[[-18  17  15  -9   8 -19 -50  -5 -25]
 [ -7   9 -18 -12  21 -53 -85  40  -3]
 [  4  -3 -27   4 -23  92 -36 -90 -53]
 [ -2   0  11  -2   6 -27  66  11  78]]
=>
[[-18  17  15  -9   8 -19 -50  -5 -25]
 [ -2   0  11  -2   6 -27  66  11  78]
 [ -7   9 -18 -12  21 -53 -85  40  -3]
 [  4  -3 -27   4 -23  92 -36 -90 -53]]

[[ 17  99 -49 -70 -37]
 [-24 -55 -30  -2  34]
 [ 56  96 -15 -18 -50]
 [-27  -3  68  15  33]
 [-14  24  16   0  24]
 [ 59 111 -43 -53 -51]
 [ -6  25  13   9   8]
 [-28 -13  12  -5  45]]
=>
[[-27  -3  68  15  33]
 [-14  24  16   0  24]
 [ -6  25  13   9   8]
 [-28 -13  12  -5  45]
 [ 56  96 -15 -18 -50]
 [-24 -55 -30  -2  34]
 [ 59 111 -43 -53 -51]
 [ 17  99 -49 -70 -37]]

[[-23  14 -19   5  54  57  41 -14  63  37  -7   9  -4  -8 -42]
 [-34  16  -6   1  82  85  36   5  65  36 -30  17  -3 -40 -21]
 [-30  10 -10  11  77  73  28 -20  79  30 -29  19 -15 -39 -22]
 [ 25   7 -13 -42  21   0  45 -29  -1 -58 -22 -34 -29  16  -6]
 [ 32 -30 -17 -27  52  53   7 -10  16 -12 -45 -44 -24  23   2]]
=>
[[-34  16  -6   1  82  85  36   5  65  36 -30  17  -3 -40 -21]
 [-30  10 -10  11  77  73  28 -20  79  30 -29  19 -15 -39 -22]
 [ 25   7 -13 -42  21   0  45 -29  -1 -58 -22 -34 -29  16  -6]
 [ 32 -30 -17 -27  52  53   7 -10  16 -12 -45 -44 -24  23   2]
 [-23  14 -19   5  54  57  41 -14  63  37  -7   9  -4  -8 -42]]

[[  9  72   5   7   4  -2 -69]
 [-11 -26  -8  16   0  -2  73]
 [  4  18  11  -3 -10  15  69]
 [-12  76 -13   5  -6   2  85]
 [ -2  74   0   6  -2   2  36]
 [  6 -67   8  -1  14  -9  68]
 [  6 -61   7  14  -5   7 -16]
 [-11 -56 -12 -10   7  -3 -14]
 [  0 -63  -6   8  -3  -9  41]
 [  1  10   6 -15  18  -3  69]
 [ -2  36   2   0   4   3  66]]
=>
[[  4  18  11  -3 -10  15  69]
 [  6 -67   8  -1  14  -9  68]
 [  6 -61   7  14  -5   7 -16]
 [  1  10   6 -15  18  -3  69]
 [  9  72   5   7   4  -2 -69]
 [ -2  36   2   0   4   3  66]
 [ -2  74   0   6  -2   2  36]
 [  0 -63  -6   8  -3  -9  41]
 [-11 -26  -8  16   0  -2  73]
 [-11 -56 -12 -10   7  -3 -14]
 [-12  76 -13   5  -6   2  85]]

[[-103   37  -60]
 [  36   50   43]
 [  32  -38  -42]
 [  99  -23   73]
 [  88    0  -10]
 [ -86  -84  -14]
 [ -61  109    2]
 [  88    9   93]
 [   8 -107  -47]
 [ -18  -38   70]
 [ -37  -56   27]
 [  96  -69   49]]
=>
[[  88    9   93]
 [  99  -23   73]
 [ -18  -38   70]
 [  96  -69   49]
 [  36   50   43]
 [ -37  -56   27]
 [ -61  109    2]
 [  88    0  -10]
 [ -86  -84  -14]
 [  32  -38  -42]
 [   8 -107  -47]
 [-103   37  -60]]

[[-27 -61 -44  11 -35 -18   5  27  44  25]
 [ 24  41 -30 -10  92 -25  20 -18  -8 -68]
 [-21 -26 -35 -31  32 -37  42  54  24 -52]]
=>
[[ 24  41 -30 -10  92 -25  20 -18  -8 -68]
 [-21 -26 -35 -31  32 -37  42  54  24 -52]
 [-27 -61 -44  11 -35 -18   5  27  44  25]]
